Small tables with named rows and columns. After each table, cells are looked up by row and column.

fakun =
            paf   favet
givopav   0.525  -0.159
ridugi   -7.020   5.024
tapu     -4.680  -0.261
ketaz     1.887   2.424
damitif   0.894   0.416
lusufi   -6.019   2.338
riduk    -5.379   0.799
zag       1.725   1.942
fiv      -3.951  -1.338
bor      -3.955  -1.311

What is the paf of givopav in fakun? 0.525
What is the paf of tapu in fakun? -4.680
What is the paf of bor in fakun? -3.955
What is the paf of fiv in fakun? -3.951
What is the paf of damitif in fakun? 0.894
What is the favet of ridugi in fakun? 5.024
What is the favet of givopav in fakun? -0.159
What is the favet of riduk in fakun? 0.799
What is the favet of zag in fakun? 1.942
What is the paf of zag in fakun? 1.725
What is the favet of fiv in fakun? -1.338
What is the paf of lusufi in fakun? -6.019

vaza =
cols = nubuzu, kiku, kifaz, nepo, reribu, zukeme, duvod, rivop
vifelov: [92, 91, 44, 97, 89, 88, 99, 43]
bona: [81, 92, 13, 98, 92, 87, 86, 196]
lomap: [94, 81, 165, 80, 89, 94, 89, 122]
sume: [105, 88, 199, 86, 89, 93, 94, 103]
dobu: [92, 88, 83, 77, 88, 89, 85, 183]
nifa: [92, 92, 128, 79, 89, 92, 89, 28]

What is the rivop of dobu in vaza?
183
What is the zukeme of sume in vaza?
93
What is the duvod of lomap in vaza?
89
What is the kiku of lomap in vaza?
81
What is the rivop of lomap in vaza?
122
What is the nubuzu of dobu in vaza?
92
What is the nubuzu of nifa in vaza?
92
What is the reribu of bona in vaza?
92
What is the nubuzu of vifelov in vaza?
92
What is the zukeme of nifa in vaza?
92
What is the kiku of nifa in vaza?
92
What is the nepo of bona in vaza?
98
What is the rivop of bona in vaza?
196
What is the duvod of sume in vaza?
94

serunab
         nokela  legizip  tedolig  pagideb  zinesi   bis
rom        3.17     2.56     3.05     4.16    3.35  4.06
gab        5.48     0.89     4.75     4.65    3.44  4.26
fop        2.57     3.78     5.39     4.98    7.63  5.35
minevil    2.70     2.73     3.22     5.76    2.26  3.57
mugozis    3.84     4.35     5.26     5.89    4.21  1.74
tilidak    2.56     2.39     2.97     4.64    2.08  3.49
kure       4.70     2.72     4.46     4.34    3.25  2.82
nisanop    3.13     6.18     3.39     2.89    4.47  3.52
dop        2.71     3.19     2.58     6.60    1.95  6.12
kana       1.85     4.61     2.64     2.16    3.76  2.68
topevo     4.52     5.46     5.12     0.25    5.91  0.22
femud      1.88     5.36     2.66     4.76    4.08  3.42

bis of kure = 2.82
nokela of nisanop = 3.13
legizip of topevo = 5.46
tedolig of kana = 2.64
tedolig of nisanop = 3.39
legizip of rom = 2.56
tedolig of gab = 4.75
nokela of gab = 5.48
pagideb of nisanop = 2.89
legizip of minevil = 2.73
bis of kana = 2.68
bis of dop = 6.12
pagideb of mugozis = 5.89
legizip of femud = 5.36
nokela of rom = 3.17
nokela of kure = 4.70
bis of mugozis = 1.74
pagideb of minevil = 5.76
nokela of mugozis = 3.84
pagideb of femud = 4.76

bet
|  | vone | karet | giruf | soz | gitokup | garu | rolusos |
|---|---|---|---|---|---|---|---|
| tonagag | 116 | 146 | 41 | 111 | 92 | 172 | 129 |
| vunosu | 142 | 125 | 133 | 126 | 144 | 149 | 144 |
| ziz | 136 | 136 | 137 | 136 | 136 | 136 | 137 |
| rop | 147 | 164 | 168 | 115 | 168 | 148 | 145 |
| fot | 155 | 142 | 155 | 98 | 154 | 129 | 137 |
| guf | 183 | 114 | 115 | 122 | 136 | 204 | 119 |
| zuvi | 101 | 132 | 114 | 205 | 126 | 152 | 161 |
| sene | 140 | 116 | 130 | 138 | 158 | 152 | 171 |
| tuf | 123 | 140 | 162 | 137 | 172 | 174 | 146 |
| fasin | 124 | 145 | 145 | 124 | 144 | 147 | 139 |

vone of fot = 155
rolusos of rop = 145
vone of vunosu = 142
gitokup of vunosu = 144
giruf of sene = 130
garu of tuf = 174
gitokup of ziz = 136

Table takopaf
cols = muzev, zunu, zamelu, pivu, duboko, taguz, nofofe, tar
lakope: [164, 201, 118, 102, 174, 81, 175, 164]
revo: [47, 131, 178, 186, 144, 183, 215, 217]
zozofa: [123, 186, 102, 72, 212, 73, 174, 181]
kovo: [115, 132, 168, 165, 130, 165, 149, 140]
dipe: [178, 86, 122, 139, 236, 110, 94, 154]
gop: [186, 103, 197, 133, 188, 150, 221, 113]
sagel: [111, 122, 119, 139, 197, 139, 181, 191]
sifet: [233, 130, 69, 209, 183, 117, 39, 133]
leg: [185, 150, 137, 134, 148, 121, 124, 88]
samovu: [140, 124, 190, 174, 168, 154, 136, 174]
bak: [173, 189, 89, 146, 113, 177, 169, 196]
nebudud: [124, 138, 148, 129, 127, 147, 117, 152]
lodesi: [83, 123, 134, 32, 93, 129, 102, 140]
pep: [144, 144, 144, 144, 144, 144, 144, 144]

lodesi, nofofe -> 102
revo, duboko -> 144
bak, taguz -> 177
sagel, zunu -> 122
dipe, zunu -> 86
leg, taguz -> 121
lakope, tar -> 164
sifet, zunu -> 130
leg, zunu -> 150
dipe, pivu -> 139
sagel, tar -> 191
sifet, duboko -> 183
nebudud, muzev -> 124
samovu, muzev -> 140
revo, nofofe -> 215
lodesi, zamelu -> 134
sifet, muzev -> 233
samovu, pivu -> 174
Which row has the largest zunu? lakope

Table zapeg
	rila	bolazo	benil	kapan
dapak	-551	-161	928	-470
bidozi	-326	700	76	523
vebot	-252	-625	274	-264

What is the bolazo of bidozi in zapeg? 700
What is the rila of dapak in zapeg? -551
What is the kapan of vebot in zapeg? -264
What is the rila of bidozi in zapeg? -326
What is the bolazo of vebot in zapeg? -625
What is the kapan of bidozi in zapeg? 523
What is the rila of vebot in zapeg? -252
What is the benil of vebot in zapeg? 274
What is the kapan of dapak in zapeg? -470
What is the benil of bidozi in zapeg? 76
What is the bolazo of dapak in zapeg? -161
What is the benil of dapak in zapeg? 928

kezu:
cols = rilukal, tibo, nebek, tifun, zupeba, laz
duku: [4504, 7173, 6303, 6057, 5552, 4348]
zifup: [5797, 7388, 5230, 4482, 4784, 3907]
vafam: [7752, 4586, 3251, 5769, 2805, 6064]
lur: [2200, 4682, 4918, 9493, 3131, 3576]
zizab: [6049, 3630, 5173, 4638, 5816, 5525]
nit: [4025, 5685, 6187, 4620, 6358, 5901]
karad: [4675, 5533, 5246, 4735, 5437, 4943]
dobe: [5157, 6170, 4927, 4392, 4746, 6249]
debe: [4755, 8718, 7382, 4651, 5962, 5946]
buvugob: [7030, 1971, 4879, 3844, 6544, 6565]

karad, laz => 4943
karad, tibo => 5533
dobe, nebek => 4927
zizab, zupeba => 5816
karad, tifun => 4735
zizab, tifun => 4638
lur, zupeba => 3131
nit, tifun => 4620
zifup, nebek => 5230
buvugob, tibo => 1971
zifup, tibo => 7388
duku, zupeba => 5552
duku, rilukal => 4504
lur, nebek => 4918
zizab, tibo => 3630
debe, tifun => 4651
nit, tibo => 5685
karad, zupeba => 5437
Which row has the largest tibo? debe

leba =
|  | lapo | suf |
|---|---|---|
| dilutob | 59 | 27 |
| fupa | 72 | 17 |
| difal | 36 | 93 |
| zubev | 27 | 50 |

What is the lapo of dilutob in leba?
59
What is the suf of zubev in leba?
50
What is the lapo of zubev in leba?
27
What is the suf of difal in leba?
93
What is the lapo of difal in leba?
36
What is the suf of fupa in leba?
17
What is the lapo of fupa in leba?
72
What is the suf of dilutob in leba?
27
Row with the largest lapo: fupa

tufav:
fields: zem, pama, valide, bider, ton, laveme, dotu, fur, rotisim, koro
dif: [122, 181, 218, 179, 160, 172, 210, 174, 144, 200]
poga: [210, 110, 160, 211, 234, 160, 93, 142, 156, 152]
vit: [249, 162, 185, 128, 189, 113, 108, 63, 223, 197]
folufek: [209, 203, 165, 139, 185, 150, 230, 166, 219, 158]
pofefaz: [167, 111, 255, 210, 150, 213, 186, 158, 212, 135]
luk: [98, 176, 197, 118, 100, 161, 164, 126, 165, 213]
zonipa: [140, 164, 148, 110, 211, 120, 167, 139, 163, 200]
tun: [188, 191, 177, 185, 133, 200, 183, 230, 187, 153]

What is the valide of poga in tufav? 160
What is the bider of dif in tufav? 179
What is the dotu of folufek in tufav? 230
What is the bider of poga in tufav? 211
What is the zem of tun in tufav? 188
What is the koro of luk in tufav? 213
What is the koro of dif in tufav? 200
What is the dotu of vit in tufav? 108
What is the rotisim of folufek in tufav? 219
What is the valide of folufek in tufav? 165
What is the ton of folufek in tufav? 185
What is the dotu of tun in tufav? 183
What is the koro of zonipa in tufav? 200
What is the valide of zonipa in tufav? 148
What is the rotisim of pofefaz in tufav? 212
What is the koro of tun in tufav? 153
What is the ton of tun in tufav? 133
What is the koro of pofefaz in tufav? 135

